B = [118 115 140 135 140 107]
B[0]	118
B[3]	135
B[5]	107

x =
[[104 142 116 124 128 116 125 102 135 134 141 128 133]
 [134 127 131 138 134 136 127 145 127 128 108 125 121]]
x[0][-13]: 104
x[-2][12]: 133
x[-2][10]: 141
x[-2][-5]: 135
x[-1][-3]: 108
x[-2][6]: 125
x[:, -3]: [141, 108]
x[-1][-9]: 134
x[-2]: [104, 142, 116, 124, 128, 116, 125, 102, 135, 134, 141, 128, 133]
x[-1][2]: 131

m = [115, 148, 109, 147, 147, 106, 103, 146, 106, 147]
m[0] = 115
m[7] = 146
m[-8] = 109

grid =
[[152 118 149 129 116]
 [138 125 153 129 121]]
Indices start at 0.
(0, 0)	152
(0, 1)	118
(0, 2)	149
(1, 0)	138

M = [141 131 156 132 118  98]
M[0] => 141
M[1] => 131
M[5] => 98

a =
[[126 138 128 134 130 123 116 116 117 136]
 [126 124 131 127 128 130 130 129 127 126]
 [127 124 132 126 129 131 131 131 125 127]
 [128 124 130 127 128 129 132 131 123 126]
 [127 124 126 125 128 128 130 130 128 125]
 [121 128 120 131 123 131 120 121 153 123]
 [138 123 124 119 125 126 143 144 128 124]
 [126 124 137 127 128 134 130 129 127 127]
 [127 124 134 127 128 132 131 130 125 127]
 [140 143 126 130 121 128 123 123 138 140]
 [129 124 122 123 144 121 135 137 128 122]]
a[0,0] => 126
a[1] => [126, 124, 131, 127, 128, 130, 130, 129, 127, 126]
a[-6,2] => 120
a[2,-9] => 124
a[2,-6] => 129
a[-8,3] => 127
a[-2,7] => 123
a[-5,-10] => 138
a[-11,-1] => 136
a[5,0] => 121
a[8,-9] => 124
a[2,7] => 131
a[-11,3] => 134
a[10,-7] => 123
a[:, 4] => [130, 128, 129, 128, 128, 123, 125, 128, 128, 121, 144]
a[-4,-7] => 127
a[-8] => [128, 124, 130, 127, 128, 129, 132, 131, 123, 126]
a[-8,0] => 128
a[7,9] => 127
a[8,-1] => 127
a[:, 2] => [128, 131, 132, 130, 126, 120, 124, 137, 134, 126, 122]
a[-4,-6] => 128
a[-8,9] => 126
a[:, 7] => [116, 129, 131, 131, 130, 121, 144, 129, 130, 123, 137]
a[:, 3] => [134, 127, 126, 127, 125, 131, 119, 127, 127, 130, 123]
a[-3,2] => 134
a[-6,-6] => 123
a[8] => [127, 124, 134, 127, 128, 132, 131, 130, 125, 127]
a[9,-8] => 126
a[0,8] => 117
a[7] => [126, 124, 137, 127, 128, 134, 130, 129, 127, 127]
a[4,-9] => 124
a[7,1] => 124
a[9,6] => 123

A =
131  128  140  131  131  128
140  128  121  140  128  121
141  129  119  141  129  125
128  129  132  128  131  140
117  128  128  117  128  136
100  129  136  100  116  137
136  128  123  136  129  121
144  129  113  144  123  111
141  129  119  141  128  125
124  128  118  124  128  127
116  128  132  116  131  138
141  128  118  141  129  128
128  128  131  128  128  116
Rows and columns are counted from 0.
(0, 0) = 131
(8, 4) = 128
(12, 3) = 128
(1, 5) = 121
(12, 2) = 131
(1, 4) = 128
(9, 1) = 128
(4, 1) = 128
(5, 0) = 100
(7, 3) = 144
(7, 0) = 144
(10, 1) = 128
(11, 1) = 128
(6, 0) = 136
(11, 5) = 128
(5, 3) = 100
(1, 1) = 128
(3, 0) = 128
(3, 4) = 131
(9, 5) = 127
(11, 0) = 141
(8, 2) = 119
